Here is a tiny trained network, its code and every weight. The questions are about switching its units off for an input and a target symbol, where a switched-off unit gives its printed mean instead of its output.

import numpy as np


def w(rows, s, z=0):
    codes = np.array(rows[::2]) - 128.0
    scale = np.full(codes.shape[1], s)
    scale[-1] = z or s
    return codes * scale


def norm(h):
    return h / np.sqrt((h * h).mean(-1, keepdims=True) + 1e-5)


def softmax(a):
    e = np.exp(a - a.max(-1, keepdims=True))
    return e / e.sum(-1, keepdims=True)


def log_softmax(a):
    a = a - a.max(-1, keepdims=True)
    return a - np.log(np.exp(a).sum(-1, keepdims=True))


def net(x, mask):
    ids = ['αβζηθλμξπστφψω'.index(c) for c in x.split()]
    T = len(ids)
    res = E[ids] + P[:T]
    u = 0
    for l in range(2):
        r = norm(res)
        for j in range(3):
            rows = slice(3 * j, 3 * j + 3)
            q, k, v = (r @ M[l][rows].T for M in (Q, K, V))
            z = softmax(np.where(np.tri(T) > 0, q @ k.T / 3**0.5, -1e9)) @ v
            o = O[l][rows]
            res = res + np.where(mask[u + j], z, o[:, -1]) @ o[:, :-1]
        u += 3
    return log_softmax(norm(res)[-1] @ U[:, :-1].T + U[:, -1])


Q, K, V, O = {}, {}, {}, {}
E = w([
[173,131,184,133,136,188,97],'α',
[149,107,173,156,126,137,90],'β',
[136,108,153,170,133,99,116],'ζ',
[158,161,109,111,191,153,124],'η',
[6,105,107,195,208,139,102],'θ',
[117,130,111,190,130,126,133],'λ',
[169,145,122,106,117,47,119],'μ',
[137,164,75,128,110,90,152],'ξ',
[123,167,106,153,167,72,112],'π',
[98,139,102,162,85,70,117],'σ',
[135,121,155,132,109,85,55],'τ',
[119,157,111,161,126,115,77],'φ',
[137,121,115,146,75,173,55],'ψ',
[107,167,42,95,128,111,113],'ω',
],0.027)
P = w([
[135,253,191,140,49,121,162],'0',
[136,218,167,149,69,112,154],'1',
[130,204,149,154,83,107,148],'2',
[135,188,142,165,100,112,133],'3',
[136,177,132,168,109,108,123],'4',
[136,167,120,172,119,108,115],'5',
[138,154,113,173,124,110,106],'6',
[140,143,105,174,130,110,99],'7',
[139,130,97,174,134,109,92],'8',
[138,119,91,173,136,110,85],'9',
[138,106,85,174,140,111,78],'10',
[139,98,80,173,142,110,75],'11',
[144,87,74,175,145,112,69],'12',
],0.016)
Q[0] = w([
[166,135,88,196,127,92,143],'0.h0',
[115,176,182,73,176,186,107],'0.h0',
[139,110,86,142,104,105,131],'0.h0',
[143,133,175,70,195,171,111],'0.h1',
[112,81,123,99,78,117,202],'0.h1',
[179,121,120,211,102,94,196],'0.h1',
[174,134,105,113,132,128,123],'0.h2',
[76,144,149,71,135,144,97],'0.h2',
[195,73,134,98,141,180,250],'0.h2',
],0.017)
K[0] = w([
[110,144,126,128,174,117,98],'0.h0',
[196,140,108,155,142,110,121],'0.h0',
[113,106,150,117,128,139,166],'0.h0',
[96,160,228,119,149,185,194],'0.h1',
[226,251,213,107,70,156,230],'0.h1',
[160,106,54,201,63,96,55],'0.h1',
[105,202,154,165,156,164,94],'0.h2',
[179,98,99,177,136,120,111],'0.h2',
[181,193,140,138,86,109,163],'0.h2',
],0.014)
V[0] = w([
[235,201,65,161,67,127,111],'0.h0',
[145,145,89,181,137,77,39],'0.h0',
[188,165,147,160,102,120,96],'0.h0',
[142,171,209,135,165,145,140],'0.h1',
[27,81,163,71,164,162,176],'0.h1',
[1,173,139,32,115,146,36],'0.h1',
[192,139,103,142,84,142,148],'0.h2',
[38,118,205,131,219,140,94],'0.h2',
[24,96,89,118,116,186,138],'0.h2',
],0.0092)
O[0] = w([
[145,232,189,213,204,115,142,214],'0.h0',
[120,225,149,130,105,81,161,243],'0.h0',
[148,176,178,164,143,139,130,193],'0.h0',
[151,124,172,156,185,136,75,99],'0.h1',
[27,85,139,97,207,173,106,2],'0.h1',
[88,199,129,46,89,146,62,165],'0.h1',
[107,108,155,58,76,163,124,101],'0.h2',
[179,111,89,253,209,52,156,187],'0.h2',
[168,140,111,194,163,145,76,145],'0.h2',
],0.0071,0.0091)
Q[1] = w([
[141,159,66,231,72,127,150],'1.h0',
[107,184,165,127,91,75,208],'1.h0',
[4,207,155,88,90,125,101],'1.h0',
[53,143,198,110,154,59,211],'1.h1',
[209,162,90,224,63,107,62],'1.h1',
[45,165,124,78,102,143,60],'1.h1',
[137,118,94,99,19,121,240],'1.h2',
[220,223,158,66,43,87,138],'1.h2',
[186,36,180,208,119,102,117],'1.h2',
],0.025)
K[1] = w([
[169,85,23,152,119,82,45],'1.h0',
[141,241,114,166,84,95,104],'1.h0',
[93,189,187,101,100,164,77],'1.h0',
[98,223,162,160,80,118,102],'1.h1',
[153,73,18,142,127,109,58],'1.h1',
[109,123,131,80,114,186,175],'1.h1',
[108,127,172,162,1,83,85],'1.h2',
[151,232,122,216,118,93,15],'1.h2',
[104,119,87,146,208,131,120],'1.h2',
],0.027)
V[1] = w([
[209,114,107,47,51,122,213],'1.h0',
[213,186,169,72,213,180,121],'1.h0',
[70,161,102,202,111,230,234],'1.h0',
[142,114,100,155,35,208,42],'1.h1',
[163,161,2,122,167,168,173],'1.h1',
[207,60,173,213,121,136,120],'1.h1',
[164,195,71,102,145,164,186],'1.h2',
[68,107,122,230,45,140,192],'1.h2',
[136,170,59,93,120,86,74],'1.h2',
],0.039)
O[1] = w([
[85,147,114,7,50,110,82,25],'1.h0',
[207,140,159,47,181,166,126,83],'1.h0',
[133,90,34,162,50,232,203,121],'1.h0',
[67,235,107,110,168,217,130,222],'1.h1',
[251,193,116,80,103,154,132,173],'1.h1',
[77,76,160,61,111,206,171,207],'1.h1',
[142,156,124,96,85,120,189,190],'1.h2',
[153,185,152,200,85,153,44,233],'1.h2',
[70,132,148,123,116,117,177,251],'1.h2',
],0.029,0.014)
U = w([
[212,114,181,89,169,215,96,156],'α',
[114,74,115,108,176,155,86,158],'β',
[121,77,238,151,89,172,105,97],'ζ',
[154,90,65,69,198,115,196,209],'η',
[145,85,69,218,235,138,105,178],'θ',
[166,83,81,159,52,228,176,89],'λ',
[136,131,204,49,89,104,67,148],'μ',
[142,124,73,38,18,152,88,127],'ξ',
[188,100,198,153,74,78,173,126],'π',
[56,144,72,211,41,48,131,100],'σ',
[38,102,103,159,202,29,103,177],'τ',
[119,218,248,220,107,97,214,6],'φ',
[57,213,91,124,193,180,124,134],'ψ',
[189,229,32,143,154,76,105,136],'ω',
],0.014,0.013)

Each question gives the input, a string of symbols that net reads in full, and the target symbol t.
The units are the heads (3 rows each of Q, K, V and O). Each row of codes is followed by its name. A weight is (code - 128) times the scale printed after its matrix; where a second scale follows, it is the last column's (O and U).
mask holds one flag per head, layer by layer. A switched-off head (its flag False) gives its mean, the last column of its rows in O, instead of its output. The means were averaged over made-up inputs and are rounded, as every weight is.
A unit's drop is (log p(t) with every unit on - log p(t) with that unit switched off) / (log p(t) with every unit on - log p(t) with every unit switched off).
The circuit of an input: a set's keep is (log p(t) with only the set's units on - log p(t) with every unit switched off) / (log p(t) with every unit on - log p(t) with every unit switched off). Starting from all 6 units, units are removed one at a time, each time the one whose removal leaves the highest keep (on an exact tie, the one counted first), for as long as the keep stays at least 0.8.
circuit, biggest first: the units of the circuit, biggest drop first
unit that matters most: the unit with the biggest drop
heads that matter: for each layer, one digit per head in row order, 1 if its drop is at least 0.15 and else 0, layers parted by /
drop when u is switched off: that unit's drop, to one decimal
input θ φ α ψ ψ η π σ π ξ, target ξ: circuit, biggest first => 1.h0, 0.h1
input τ φ ψ π ω λ ψ, target ω: heads that matter => 111 / 010
input ψ ω λ, target ω: heads that matter => 000 / 010
input β ξ η λ λ η, target λ: heads that matter => 000 / 100
input ω λ λ θ ω α θ λ η σ, target σ: heads that matter => 100 / 100
input ψ τ α, target ψ: circuit, biggest first => 0.h2, 1.h1
input μ ψ η θ, target θ: heads that matter => 001 / 000
input σ ω τ, target ω: circuit, biggest first => 1.h1
input ζ σ μ η, target σ: circuit, biggest first => 0.h2, 1.h1, 1.h0
input β λ μ μ θ λ ψ ψ σ ψ β, target σ: circuit, biggest first => 1.h0, 0.h0
input ω ψ π, target ω: circuit, biggest first => 1.h1, 0.h2, 0.h0, 0.h1
input σ λ σ α α π, target π: heads that matter => 010 / 010
input β ψ τ σ π σ α τ τ η ξ τ α, target τ: circuit, biggest first => 0.h2, 1.h1
input ψ σ σ α μ θ β ψ λ ψ ψ, target λ: heads that matter => 101 / 110
input ψ μ σ μ, target σ: heads that matter => 001 / 110
input φ θ ψ, target θ: heads that matter => 011 / 100
input μ λ ψ ψ η τ, target ψ: heads that matter => 001 / 110
input ψ θ β, target θ: heads that matter => 010 / 100
input ξ ψ σ ω θ η ψ β θ τ θ π β, target θ: circuit, biggest first => 1.h0
input ψ ζ ξ η ψ η π η, target π: heads that matter => 011 / 010
input σ λ σ π, target σ: unit that matters most => 1.h1
input π β ψ β σ ω λ α, target ω: heads that matter => 001 / 010
input μ β σ η ξ ω ψ α π θ, target θ: drop when 1.h0 is switched off => 0.1
input α η τ σ λ μ ω η, target ω: drop when 0.h2 is switched off => 0.2
input ω λ ω ψ σ λ μ α ψ σ ω λ σ, target ω: drop when 1.h1 is switched off => 1.7
